Below are the code and all the weights of a small trained network. Each question names an input and a target symbol and asks about switching units off, where a switched-off unit gives its printed mean instead of its output.

import numpy as np


def w(rows, s, z=0):
    codes = np.array(rows[::2]) - 128.0
    scale = np.full(codes.shape[1], s)
    scale[-1] = z or s
    return codes * scale


def f(y):
    return y / 2 * (1 + np.tanh(0.7978845608 * (y + 0.044715 * y**3)))


def softmax(a):
    e = np.exp(a - a.max(-1, keepdims=True))
    return e / e.sum(-1, keepdims=True)


def log_softmax(a):
    a = a - a.max(-1, keepdims=True)
    return a - np.log(np.exp(a).sum(-1, keepdims=True))


def net(x, mask):
    ids = ['βδθξσφψω'.index(c) for c in x.split()]
    T = len(ids)
    res = E[ids] + P[:T]
    r = res
    for j in range(2):
        rows = slice(2 * j, 2 * j + 2)
        q, k, v = (r @ M[0][rows].T for M in (Q, K, V))
        z = softmax(np.where(np.tri(T) > 0, q @ k.T / 2**0.5, -1e9)) @ v
        o = O[0][rows]
        res = res + np.where(mask[j], z, o[:, -1]) @ o[:, :-1]
    y = f(res @ A[0][:, :-1].T + A[0][:, -1])
    res = res + np.where(mask[2:26], y, B[0][:, -1]) @ B[0][:, :-1]
    return log_softmax(res[-1] @ U[:, :-1].T + U[:, -1])


Q, K, V, O, A, B = {}, {}, {}, {}, {}, {}
E = w([
[87,136,212,144,234,50,134,135],'β',
[204,127,170,149,177,131,215,173],'δ',
[118,153,74,132,115,88,172,48],'θ',
[195,66,128,164,66,137,138,189],'ξ',
[89,46,85,54,184,187,136,120],'σ',
[170,176,130,42,130,48,95,167],'φ',
[132,171,192,8,196,154,254,121],'ψ',
[254,181,189,97,243,113,35,102],'ω',
],0.0082)
P = w([
[230,2,151,129,231,30,54,123],'0',
[56,43,174,96,111,93,129,137],'1',
[131,92,104,96,146,131,157,89],'2',
[68,123,96,182,164,115,160,207],'3',
[97,151,124,147,138,157,91,131],'4',
[62,173,161,146,116,197,73,137],'5',
[136,195,108,152,149,178,119,142],'6',
[73,209,92,195,160,158,88,211],'7',
],0.0062)
Q[0] = w([
[101,235,175,155,72,163,103,128],'h0',
[62,228,30,164,156,117,105,250],'h0',
[163,98,196,109,102,173,113,24],'h1',
[164,22,160,91,112,34,168,120],'h1',
],0.012)
K[0] = w([
[107,236,83,187,153,159,166,189],'h0',
[47,179,193,120,65,194,98,150],'h0',
[175,118,31,124,183,81,164,137],'h1',
[145,4,175,101,126,68,134,76],'h1',
],0.013)
V[0] = w([
[195,157,169,151,88,119,202,111],'h0',
[125,155,125,153,196,78,128,120],'h0',
[152,135,176,27,143,157,125,91],'h1',
[135,161,86,138,99,104,135,6],'h1',
],0.022)
O[0] = w([
[34,92,194,253,138,196,112,70,41],'h0',
[83,88,213,167,117,97,213,234,254],'h0',
[55,132,242,117,82,85,1,160,176],'h1',
[18,166,20,222,137,110,70,249,107],'h1',
],0.0074,0.0047)
A[0] = w([
[163,242,103,140,30,145,103,125,93],'n0',
[169,145,140,110,146,137,143,107,70],'n1',
[135,132,121,135,140,65,91,7,115],'n2',
[112,205,53,196,123,123,80,113,1],'n3',
[79,57,84,95,78,92,140,88,141],'n4',
[119,70,112,153,143,174,163,149,121],'n5',
[98,192,158,113,99,199,99,102,41],'n6',
[118,143,111,121,114,100,88,107,84],'n7',
[208,55,100,187,18,117,76,173,74],'n8',
[136,120,52,62,96,182,117,135,99],'n9',
[134,183,136,102,191,148,97,142,95],'n10',
[177,151,107,106,144,144,98,118,58],'n11',
[142,82,143,177,156,147,65,129,138],'n12',
[129,68,50,124,18,130,135,106,142],'n13',
[83,166,119,72,151,97,85,139,135],'n14',
[73,128,123,90,185,56,112,128,123],'n15',
[39,180,98,75,95,153,213,64,95],'n16',
[91,116,99,146,194,175,125,99,165],'n17',
[175,133,131,142,151,146,157,186,89],'n18',
[70,203,44,159,56,100,182,95,97],'n19',
[189,80,43,151,98,70,84,116,143],'n20',
[130,214,124,117,34,125,165,154,147],'n21',
[96,176,118,204,89,174,193,89,48],'n22',
[113,63,118,85,119,172,109,171,75],'n23',
],0.011,0.0052)
B[0] = w([
[109,132,111,91,178,184,149,69,139],'n0',
[150,116,136,61,153,144,114,125,159],'n1',
[53,146,112,133,123,151,85,157,144],'n2',
[64,76,27,112,113,46,40,157,193],'n3',
[94,133,97,189,159,170,137,150,175],'n4',
[106,61,109,105,137,94,176,151,175],'n5',
[211,161,125,153,130,152,150,128,112],'n6',
[170,130,142,128,107,128,66,138,112],'n7',
[68,129,186,150,186,33,174,14,146],'n8',
[199,156,128,222,105,95,179,119,165],'n9',
[61,100,141,178,93,110,130,89,135],'n10',
[135,61,111,109,120,117,68,146,132],'n11',
[89,87,152,124,102,130,77,189,137],'n12',
[124,179,98,208,143,158,160,91,156],'n13',
[107,180,81,163,140,77,125,75,210],'n14',
[103,221,127,113,123,173,168,122,245],'n15',
[63,63,118,98,149,101,118,172,167],'n16',
[55,131,139,56,151,162,131,104,167],'n17',
[96,158,132,106,88,182,99,172,170],'n18',
[250,159,176,151,105,208,134,73,253],'n19',
[67,78,74,90,127,110,106,121,179],'n20',
[118,96,104,82,142,61,116,194,189],'n21',
[199,103,88,181,116,19,162,125,162],'n22',
[137,99,126,99,148,193,81,98,157],'n23',
],0.014,0.0049)
U = w([
[183,210,158,173,158,151,211,109,156],'β',
[196,82,136,95,84,108,156,249,3],'δ',
[75,132,60,194,138,95,155,194,185],'θ',
[138,51,154,168,162,73,145,97,68],'ξ',
[119,110,83,92,210,223,107,85,115],'σ',
[204,179,91,98,106,46,94,117,159],'φ',
[42,108,155,64,180,73,101,181,203],'ψ',
[110,147,173,166,91,124,2,133,37],'ω',
],0.0044,0.0034)

Each question gives the input, a string of symbols that net reads in full, and the target symbol t.
The units are the heads (2 rows each of Q, K, V and O) and the neurons (one row each of A and B). Each row of codes is followed by its name. A weight is (code - 128) times the scale printed after its matrix; where a second scale follows, it is the last column's (O, A, B and U).
mask holds one flag per unit, heads first, then neurons. A switched-off unit (its flag False) gives its mean, the last column of its rows in O or B, instead of its output. The means were averaged over made-up inputs and are rounded, as every weight is.
A unit's drop is (log p(t) with every unit on - log p(t) with that unit switched off) / (log p(t) with every unit on - log p(t) with every unit switched off).
The circuit of an input: a set's keep is (log p(t) with only the set's units on - log p(t) with every unit switched off) / (log p(t) with every unit on - log p(t) with every unit switched off). Starting from the 12 units with the biggest drops (on a tie, the unit counted first), units are removed one at a time, each time the one whose removal leaves the highest keep (on an exact tie, the one counted first), for as long as the keep stays at least 0.8.
units of the circuit, in order: the units of the circuit, biggest drop first
top k neurons: the k neurons with the biggest drops, biggest first
heads that matter: for each layer, one digit per head in row order, 1 if its drop is at least 0.15 and else 0, layers parted by /
drop of u: that unit's drop, to one decimal
input ξ θ ξ σ σ σ θ σ, target φ: units of the circuit, in order -> (h0, n14)
input σ σ ξ φ δ ξ ξ θ, target σ: units of the circuit, in order -> (h0, n17, h1)
input ξ σ φ σ ξ θ ω, target ω: heads that matter -> 01
input θ θ θ, target θ: units of the circuit, in order -> (h1)
input ξ δ δ, target σ: units of the circuit, in order -> (h1, h0, n1)
input θ σ ξ σ ω θ θ θ, target φ: top 3 neurons -> (n19, n3, n22)
input σ β θ β, target β: units of the circuit, in order -> (n3, n15)
input θ θ φ, target θ: heads that matter -> 01
input ψ θ σ σ β σ σ, target φ: heads that matter -> 11
input θ σ θ θ, target φ: units of the circuit, in order -> (h0, n19)
input ψ β ξ, target ξ: units of the circuit, in order -> (n8, n15)
input ω δ θ ξ, target ξ: heads that matter -> 10
input θ θ θ θ θ, target θ: heads that matter -> 01
input θ θ ψ ξ θ σ ω, target ω: top 2 neurons -> (n10, n12)
input σ ψ ξ θ θ θ ω, target θ: top neuron -> (n19)
input θ ξ θ σ, target σ: drop of h0 -> 0.4
input σ σ β, target φ: drop of n14 -> 0.3
input φ ξ β, target β: drop of n6 -> 0.0
